How the nodes are linked:
from | $ &
z668 | z389 z107
z249 | z725 z599
z890 | z499 z851
z566 | z240 z281
z74 | z301 z702
z603 | z590 z888
z477 | z293 z453
z293 | z273 z140
z290 | z477 z811
z811 | z217 z290
z590 | z504 z952
z64 | z290 z217
z75 | z498 z115
z273 | z166 z63
z499 | z63 z166
z432 | z337 z650
z737 | z603 z146
z107 | z890 z668
z281 | z64 z566
z453 | z811 z477
z405 | z249 z65
z498 | z10 z831
z256 | z405 z532
z140 | z453 z293
z725 | z952 z504
z504 | z599 z725
z146 | z351 z737
z308 | z281 z240
z235 | z74 z797
z301 | z831 z10
z831 | z115 z498
z702 | z797 z74
z851 | z668 z890
z351 | z107 z389
z65 | z532 z405
z389 | z737 z351
z166 | z851 z499
z888 | z146 z603
z217 | z566 z64
z532 | z901 z256
z952 | z888 z590
z797 | z432 z235
z10 | z702 z301
z650 | z235 z432
z240 | z75 z308
z599 | z65 z249
z115 | z308 z75
z337 | z256 z901
z901 | z650 z337
z63 | z140 z273

The rows follow the links: the fewer symbols apart two nodes are, the more alike their rows tend to be.

Each row is also shifted at random along 5 hidden directions that mean nothing.

Name the node of each row.
[-15  21 -17   1  27   1  13  -2  -5  14  10  -4 -16  12 -14 -32   1  10   5  -2   5 -16   4 -14   2  27]; node z281
[-19  11  -6  -6  15  19  17  -4  17   7  -4 -14 -17  -7   5  19  -7  16  -8  -5   6 -12   1  11   6  22]; node z888
[ 16  -9   2   5  16  10  -2  -1  -6  14  -8   1 -18   3  15  -1  -6   2   1  -9   7 -19  -7   2  18  -8]; node z249
[ 31  31   1 -16 -13   3  20   1  12 -12 -12 -17  15  -4   9  27   7  10   1  26  -3  16   3  -9 -26  26]; node z566
[-17   7  -1  -7 -18 -11   2   1   5 -14 -27  -7  16  -2  24   6 -16  -4  -2  17  17  16 -13  -4 -19  18]; node z811
[ 19  32  -3  -4  -2   2  15   9   1   7  30 -11  -2  -5 -24   7  40  -1  12  12 -25   4   8 -17  -4  15]; node z10
[-16   4   5 -10  25   2   3  -6  -6  15   9   6 -17  12 -14  -6  -2  11   1   5  -3 -18  18  -6   7  -2]; node z64
[ -5  -6  -9   4   6  -5   3   6   4  15  26   6 -18 -10 -16 -14  42  -6  -2   8 -22 -17 -12   5  24 -14]; node z290
[-13  -3  -2   9 -17   2  -5   0  -3 -15  14  -1  21   2 -15  -1   2  -4   1 -12 -12  17   5   1 -13  -8]; node z65
[ -2 -31  18   5  -5  25  -3   5 -16 -17  -8  15  15   4   1 -13 -34  23   4 -22   8  10   2  13  -7 -15]; node z603
[-12 -26  -2   5  -6  23   4  -5  -3   4  16   6  -7  -9  -9  17 -19  11 -17  -3   0 -10 -14  17  19  -7]; node z146
[-14 -19  11 -13 -14 -16 -14 -10  10 -10   4   9  11  -3  -2  37 -23  -4 -17  15  -2   5  15  15  -8 -20]; node z499
[ 26   1  -7   4 -14  -3  -4  -8 -16   7 -13   5   9   7  14   6  18 -11 -12   8   0   7 -15 -14   4 -11]; node z74
[  4 -17   1   1  11 -19 -14   5   3   9  19  11 -18  -7 -14 -13  -3 -11   3   2  -4 -15   3   6  14 -14]; node z293
[-53   1  -1   7 -20  -8  -9   0   0 -10  -1  -4  20   0   2   8   4 -16  -2  -5  -1  18  -1  -6  -7  -3]; node z532
[ 16   4   5  -6  15 -11   1   4  28  -5 -19  -2 -12 -10  16 -11  11  -1  15  -7  -1  -9   7  18  -1  -3]; node z851
[ 50   1  -3   7  19  -3  -7   3  -3  15   4  -8 -21   1   0  -6 -17  -8   4 -11  11 -15  -5  -5  13  10]; node z405
[ 38   8   7 -12  -5  -6  -7 -15  -6  -2 -17   1  16  16  11  33  11  -1 -14   9  -5   8  24 -17 -11 -21]; node z235
[  6   8   3  -5  20   8   0 -13 -16   0 -35  13   6  32  23 -26  24  15   2 -14   0  -4  18 -15 -10 -21]; node z301
[ 20  12  -1   6  13 -14  -8   7   1  18   8  -8 -19  -1  -1   2  10 -20   9  -3   3 -13   2 -12  13   3]; node z337
[ 30  -2   0  -3  -8 -16  -9  -3   3 -18 -11   4  20   9   2 -20 -23  -6   3  -4  12  15   8  -1 -23   4]; node z453

In each set, the symbols that take the first to the second take the third to the fourth. Give the fourth.
Answer with the node's name.
[-34   9   7  -5 -12   7  11  10 -20   2   4   0   2  -3  -3  11  19   5   6  17  -7   7  -6 -16  -2   1]
to [ -3 -12   2 -12 -11  -6  -1 -14  24 -10  16   6   6  -9 -10  38  11   2 -15  12 -22   3  16  25  -1 -21]
as [  8  -1   2 -10  -9 -24  -8  -5  14 -14 -11  -3  14  -1   5  12 -29  -8  -9  14   9  15   9   5 -19   6]
to z249

[ -2  12  10  -9 -10   9   2  -2   5 -15  11 -12  17   5 -20  30 -41   9   0  -3   4  14  31  -6 -27  22]
to [ 20  -1 -13   8   8  15  11   0  11  14  -2  -6 -19 -11  12   3  27   4  -6  -6  -6 -17 -22   9  24  -1]
as [  4  -8   4   4 -21  -8 -12  -7 -12  -6   7   5  21   8  -6   8   7 -14  -8  -2  -9  15   8  -6  -9 -22]
to z256

[ 16  -6  -7  15  18   2  -3   2   0  14  -9   6 -16  -2  17 -29  39  -5   7 -22  -5 -16 -17   3  25 -19]
to [ 38 -12  11  -9  11 -21  -9   3  19   5   1   5 -15  -9   1   8  -5  -7   4   6  -3 -13  12  18   9 -11]
as [-25  -4  -6  11 -19  15   8   7  -1 -16  11  -4  16 -12  -9  -7   0   1   2 -14  -4  17 -17   7  -7  10]
to z498

[-10   8   1   4   4 -15 -10  10  -9  22  11  -7 -17  -4  -3   9   2 -24   6   3   5  -9  -6 -18  14   3]
to [ -1 -22 -19  15  -4  -4  -5  -1   4  -9  34   2   3  -6 -31 -25 -24  -6  -9 -15  -1   4  -9  15   6  10]
as [-12 -20   7   2  12  23   3  -4  -7  10 -11   3 -16  -3  13  18 -16  13 -10  -1  12 -15 -12  11  16  -4]
to z811

[-30   9 -17  14 -18 -19 -15   2 -12  -4 -10 -11  15   7   7 -19 -13 -29  -5  -9  18  18 -17 -19  -9  14]
to [ 10  16  -1  -6 -13  -2   5   1   3 -13 -22  -9  17   1  11  -1 -13   4   1  11  12  17  -5  -8 -20  24]
as [ -2  18   9 -18  13  13   9 -14 -11   9 -30   3  -3  20  23  27  11  17 -11  15   5  -8  13 -17  -6  -5]
to z63

[-18  -8 -13   0  -4 -13  -8  -6  17 -12  13  -5   5  -5 -15  -3 -26  -4  -8  -3   1   7  10  12  -8   9]
to [ -9  -6  10  -4  -6   6   5   9  14 -10 -25  -9  -4 -18  25  21 -21   5   5   3  18   1 -16  16  -3  11]
as [  8   2   4  -2 -19  12  12   6 -18  -6  -4   3  15  -3   2   1  16  10   3  16  -7  16 -18  -9 -13  -1]
to z64

[-11  -5  11   2  10   9   2   6  15 -15 -31   6  -1  -3  24 -26   3  17  17 -20   7   1   2  16  -7  -3]
to [-15  16 -21   5   8  12  17   0  -9  18   4  -3 -14   0   4 -11  29   1  -7  15  -4 -11 -24 -10  15  15]
as [-10 -31  10   6   4 -25 -21   7  -4   7   3  18 -13  -4  -2 -17 -11 -12   5  -4   4 -13  -1  16  17 -29]
to z74

[-26  -9   0   3 -17   6   4   8 -20 -10 -21  10  18   3  19 -25   3   7   7   2  10  17 -21  -9 -12  -7]
to [ 24 -39  19 -11 -21 -14 -21 -12  -2 -11   1  27  17   1  -1  38  -8  -3 -21  19 -13   9  13  19  -3 -52]
as [  7 -20   1   8 -19  14   4  15  -2  -7  -3  -5   5 -20   9  11 -36   3   1  -1  17   9 -31  13   1  14]
to z273

[ 48   5  -4  -4  13  13   3 -11 -24   8  -5  10   3  28   0 -20   4  12  -2  -5   1  -7  13 -20  -3  -5]
to [ -5   3  -4   5   2  -8   1  16  20  -9 -17 -11  -9 -19  21 -12 -19  -6  11  -5  20   2 -22  14  -1  24]
as [-31 -14  19   2  -3   1 -11   8 -31  14  15  15  -4   4 -13   6   7  -5   3   6  -8  -4  -1 -15  11 -27]
to z351

[-43  12   8   1   5  -8  -4   5   0  14   4   1 -11   0   1   3  46 -15   9   2 -16  -6   3  -8  14 -17]
to [ -5 -15   4   7 -23  23   9   4   3 -13   6  -1  12 -15  -1  19  11  10  -1  -1 -12  14 -15  15  -1 -11]
as [-28  11   4 -10  19 -17  -3   2   7  12  11  -7 -23   1  -7  12 -32  -6   3  10  11 -17  17  -4   2  18]
to z146

[ 21  -7 -10  18 -21  14   1  14 -10 -17  31  -7  17  -9 -32 -16 -23  -2   2 -14   3  21 -17   4  -8  20]
to [ 14 -13 -11   5   7  11   6 -12  16  -7  25   5  -2  -2 -24 -13  10  12  -7 -15 -21  -6  10  22   7  -7]
as [ 17   0   3   4 -11  14   6   7 -26  -3  14   6  11   9 -17 -21   0  11  11   3  -2  13  -2 -16 -12   6]
to z290

[-10   1   7   4 -14  10   5  12 -27   6  18   6   5   2 -15   0   7   0   7  12 -10   9  -9 -16   0   3]
to [ 20  -8   7   7  17  -4 -12   2  -9  17  -9   8 -18   8   7 -10   4  -6   4 -14   4 -18   5  -6  18 -19]
as [  5   1 -17  13   6  14   7  -1 -24  14   3   7  -7   9   3 -39  15   4  -3  -4   4  -5 -22 -14  13   4]
to z293

[  8   4  -2   5  11   1   2   3   9  19 -13  -3 -21  -8  21   9  33  -7   1  -4  -3 -15 -16   2  23  -9]
to [-32 -25  -4   3  -2  -4  -8 -11  14 -16   8  22  13  -1  -8 -23  36   2  -4 -15 -23   2   7  30   5 -41]
as [ 20   6  -4  10   8 -10  -9   9  -4  19   9  -5 -18  -5  -1  -4  17 -21   6  -4  -1 -11  -8 -10  18  -2]
to z351

[ -4   5  15  -8  -8  17  10   1 -20  -3  -1   7  10   9  -3  12   8  18   4  19 -11   7   6 -15 -13  -5]
to [ -8  21   1  -2  12 -17  -7   8  -1  16   7 -13 -18   2  -6  12  -6 -20   9   4   6 -12  14 -20   4  15]
as [ -3 -16   5  -6  -4   2  -3 -10   7  -5  22   2   1  -2 -21  30 -31   6 -16   6  -6  -2  17  17  -1  -5]
to z453

[  8  -4  -4  15  14  -7 -11   8  -7  16  -4  -4 -17   0   8 -20   5 -20   7 -13   7 -15 -12  -6  22  -6]
to [ 12  -2  -1  -6  14  19  12 -11 -17  14   5  16 -11   9  -2  -9  40  18  -7   7 -15 -15  -1  -7  16 -19]
as [  8 -18   0  11  -5  -4  -5  13   8  -3 -15   3  -3 -18  16 -20  -1  -5   6  -9  11   0 -28  18  12  -4]
to z566

[  1   7   2  -4 -14   5   8   5  -9 -13 -18  -1  16   2   9  -3  -8   6   4  15   9  17  -9  -7 -18  14]
to [  4  -1   4   4   8  -8 -10   6  -7  20  -6  -8 -22  -5  12  20 -13 -19  -3   4  17 -17 -13 -10  16   3]
as [  9   2   1   6  -3  15   8   3 -22 -12  -7  12  19  16  -1 -54   9  20  15 -11  -1  16  -2 -13 -16   3]
to z405

[  6   4 -13  -1  24  20  13 -11  15  -6  12  -4 -10   7 -19 -26  -4  23   1 -26  -9 -12  20  15  -1   9]
to [ 15  -9  -8  17  12   1  -6   5  -3  14  -8   4 -19  -2  12 -21  19  -7   4 -15   1 -16 -19   2  24 -15]
as [  2  -8   6  12   3  -3 -10  10 -29  11  30   8  -2   8 -28 -21   2  -5   7  -7  -7  -1   5 -19   7  -9]
to z566

